[[ 26  33 -57 -37  41  21   9  -7  22]
 [  1 -52 -33  45 -17 -17  31 -25  30]
 [ 17  -5 -75  -5  17   5  24 -21  40]
 [-47 -34 -11  54 -15 -23   6 -38  13]
 [ 10   7  78  -5  -4   1 -17  26 -40]
 [ 16  34 -18  -8  74  16   9 -34   7]
 [  4  37  31 -48 -15  14 -31  45 -28]
 [  3  39 -50 -23  54  17   3 -26  18]]
:
[[ 22  26  33 -57 -37  41  21   9  -7]
 [ 30   1 -52 -33  45 -17 -17  31 -25]
 [ 40  17  -5 -75  -5  17   5  24 -21]
 [ 13 -47 -34 -11  54 -15 -23   6 -38]
 [-40  10   7  78  -5  -4   1 -17  26]
 [  7  16  34 -18  -8  74  16   9 -34]
 [-28   4  37  31 -48 -15  14 -31  45]
 [ 18   3  39 -50 -23  54  17   3 -26]]

[[-82 -91 -83 -86]
 [ 35  46  31  37]
 [-46 -52 -42 -38]
 [ 60  64  65  65]
 [ 67  66  65  61]
 [ 60  69  50  48]
 [ 75  75  73  69]
 [ 67  67  71  66]
 [ 27  31  26  25]
 [ 48  37  48  40]]
:
[[-86 -82 -91 -83]
 [ 37  35  46  31]
 [-38 -46 -52 -42]
 [ 65  60  64  65]
 [ 61  67  66  65]
 [ 48  60  69  50]
 [ 69  75  75  73]
 [ 66  67  67  71]
 [ 25  27  31  26]
 [ 40  48  37  48]]

[[-73  36 -32 -30  34  20   8 -37  23 -27  13  19  30  49 -24  -1]
 [  4  44 -46 -49  18  41 -14  37  44 -30   3  12  25  55 -40  25]
 [ -1  14 -22 -33  21  25 -13  -6  30  -6  -1  31  50  67   3  10]
 [-30  17  19 -12  23  23  24   3  36 -27 -42  28  21  10 -74 -16]]
:
[[ -1 -73  36 -32 -30  34  20   8 -37  23 -27  13  19  30  49 -24]
 [ 25   4  44 -46 -49  18  41 -14  37  44 -30   3  12  25  55 -40]
 [ 10  -1  14 -22 -33  21  25 -13  -6  30  -6  -1  31  50  67   3]
 [-16 -30  17  19 -12  23  23  24   3  36 -27 -42  28  21  10 -74]]

[[-53 -40 -40  53   9 -44  45 -24]
 [-74  -5  -6  72  24   9  53  59]
 [-53  85  77 -69  39 -32  36  72]
 [ 73  67  -3  61 -67  63 -14  43]
 [ 43  -8  -9  40  26  28  76 -69]
 [-13 -67 -82 -83 -19 -46 -48  71]
 [ 21 -23  27  78  65  25 -89  -9]
 [-39  31 -76 -77 -90 -91 -68   5]]
:
[[-24 -53 -40 -40  53   9 -44  45]
 [ 59 -74  -5  -6  72  24   9  53]
 [ 72 -53  85  77 -69  39 -32  36]
 [ 43  73  67  -3  61 -67  63 -14]
 [-69  43  -8  -9  40  26  28  76]
 [ 71 -13 -67 -82 -83 -19 -46 -48]
 [ -9  21 -23  27  78  65  25 -89]
 [  5 -39  31 -76 -77 -90 -91 -68]]

[[ 72 -73 -67 -67  75  72]
 [-63  97  83  82 -73 -61]
 [ 42 -28 -17 -17  48  39]
 [-68  81  62  61 -79 -62]
 [-32  19  10   9 -38 -31]]
:
[[ 72  72 -73 -67 -67  75]
 [-61 -63  97  83  82 -73]
 [ 39  42 -28 -17 -17  48]
 [-62 -68  81  62  61 -79]
 [-31 -32  19  10   9 -38]]

[[-10 -22   1   0]
 [ 45  50  30  36]
 [ -8 -23 -12 -17]
 [  2  79 -31  30]]
:
[[  0 -10 -22   1]
 [ 36  45  50  30]
 [-17  -8 -23 -12]
 [ 30   2  79 -31]]

[[-75 -40 -28 -27 -16]
 [ 44  -7 -35  22  59]
 [ -2  -3  13  -4   2]
 [  1  -1 -45  -2   1]
 [ -3   0  37   0  -3]
 [-27  37  -7 -10  63]
 [-16  57  18 -14  74]
 [ -1  -1  -8  -1  -6]]
:
[[-16 -75 -40 -28 -27]
 [ 59  44  -7 -35  22]
 [  2  -2  -3  13  -4]
 [  1   1  -1 -45  -2]
 [ -3  -3   0  37   0]
 [ 63 -27  37  -7 -10]
 [ 74 -16  57  18 -14]
 [ -6  -1  -1  -8  -1]]

[[-33  84  81  78  94 -64 -50  74 -61  85 -46]
 [  4 -24 -29 -30 -19  14  20 -31  12 -22  20]
 [-76  73  60  63  71 -76 -68  63 -80  75 -70]
 [ -3 -10 -14 -14 -10   7   8 -13   4  -9   7]
 [-20  54  63  60  61 -60 -55  56 -53  52 -51]
 [  4 -28 -34 -35 -23  18  23 -35  15 -25  23]
 [ 11 -34 -39 -38 -33  29  30 -38  26 -32  29]
 [-38  40  41  45  26 -39 -50  49 -40  36 -52]]
:
[[-46 -33  84  81  78  94 -64 -50  74 -61  85]
 [ 20   4 -24 -29 -30 -19  14  20 -31  12 -22]
 [-70 -76  73  60  63  71 -76 -68  63 -80  75]
 [  7  -3 -10 -14 -14 -10   7   8 -13   4  -9]
 [-51 -20  54  63  60  61 -60 -55  56 -53  52]
 [ 23   4 -28 -34 -35 -23  18  23 -35  15 -25]
 [ 29  11 -34 -39 -38 -33  29  30 -38  26 -32]
 [-52 -38  40  41  45  26 -39 -50  49 -40  36]]
---
[[-21  18   6  -3]
 [  6   1 -15  -4]
 [-11 -86  38  -8]
 [ 13 -19   3   6]]
:
[[-21  18]
 [  6   1]
 [-11 -86]]

[[-95 -30]
 [ 70  -2]
 [ 51 -60]
 [ 68  96]
 [-14  25]]
:
[[-95 -30]
 [ 70  -2]
 [ 51 -60]]

[[-40  64 -31 -46  74]
 [ 49  34 -32  13  54]
 [-30 -27  39 -37   5]
 [-30  50  23  70  73]]
:
[[-40  64]
 [ 49  34]
 [-30 -27]]

[[-29  18   6 -25 -70]
 [-46 -16  18  -8  13]
 [-30  23  22 -12 -26]
 [-23  79 -22 -35 -51]
 [ 56 -34 -35  21  60]]
:
[[-29  18]
 [-46 -16]
 [-30  23]]

[[  2  25 -16]
 [ 77 -46 -22]
 [-17   0  11]
 [-14  92 -34]]
:
[[  2  25]
 [ 77 -46]
 [-17   0]]

[[-54  44]
 [ 74 -58]
 [ 85 -44]
 [ 66 -67]
 [ 88 -39]]
:
[[-54  44]
 [ 74 -58]
 [ 85 -44]]
---
[[ 89  71 -33]
 [ 78  16 101]
 [ 41   4 -41]]
:
[[ 89 -33]
 [ 78 101]
 [ 41 -41]]

[[-50 -18 -51 -14  37 -58  25  34  28  17  -9   0  -6]
 [ 23 -38  56  11  -3 -35 -79 -47  36 -54  42  62  27]
 [ -5  35 -51 -33 -25  13  42   8 -34  74 -39 -60 -22]
 [  2 -50  11  -7  29 -51   4 -26  17   6 -12   1  12]
 [ 24  64   6  -2   2  45  12 -14 -24   8 -53 -27 -32]]
:
[[-50 -51  37  25  28  -9  -6]
 [ 23  56  -3 -79  36  42  27]
 [ -5 -51 -25  42 -34 -39 -22]
 [  2  11  29   4  17 -12  12]
 [ 24   6   2  12 -24 -53 -32]]

[[  6  79  10  13 -22 -34  12  17 -79 -17   4  25  -8  14   1]
 [-13  11  45 -23 -13  37  24  -8 -17   3  21   3  21  19 -19]]
:
[[  6  10 -22  12 -79   4  -8   1]
 [-13  45 -13  24 -17  21  21 -19]]

[[-91  37 -92 -95  60  55 -88 -93  46  59 -96]
 [ 57 -37  64  61 -57 -52  54  59 -44 -57  63]
 [-50  10 -37 -69  36  22 -44 -49  17  44 -44]
 [ 68 -26  56  77 -33 -26  62  68 -19 -46  63]]
:
[[-91 -92  60 -88  46 -96]
 [ 57  64 -57  54 -44  63]
 [-50 -37  36 -44  17 -44]
 [ 68  56 -33  62 -19  63]]

[[ 91  53  76]
 [ 12  95 -84]]
:
[[ 91  76]
 [ 12 -84]]

[[ 14  88 -26  25  19 -15  41   6  51 -88]
 [ 24  85 -19  28  14 -18  45   6  44 -87]
 [ 31  84 -20  32  10 -20  53   8  41 -85]
 [ 58  69 -12  29  -6 -30  80  13  24 -71]
 [ 48  73 -10  30  -2 -28  74  12  28 -77]]
:
[[ 14 -26  19  41  51]
 [ 24 -19  14  45  44]
 [ 31 -20  10  53  41]
 [ 58 -12  -6  80  24]
 [ 48 -10  -2  74  28]]
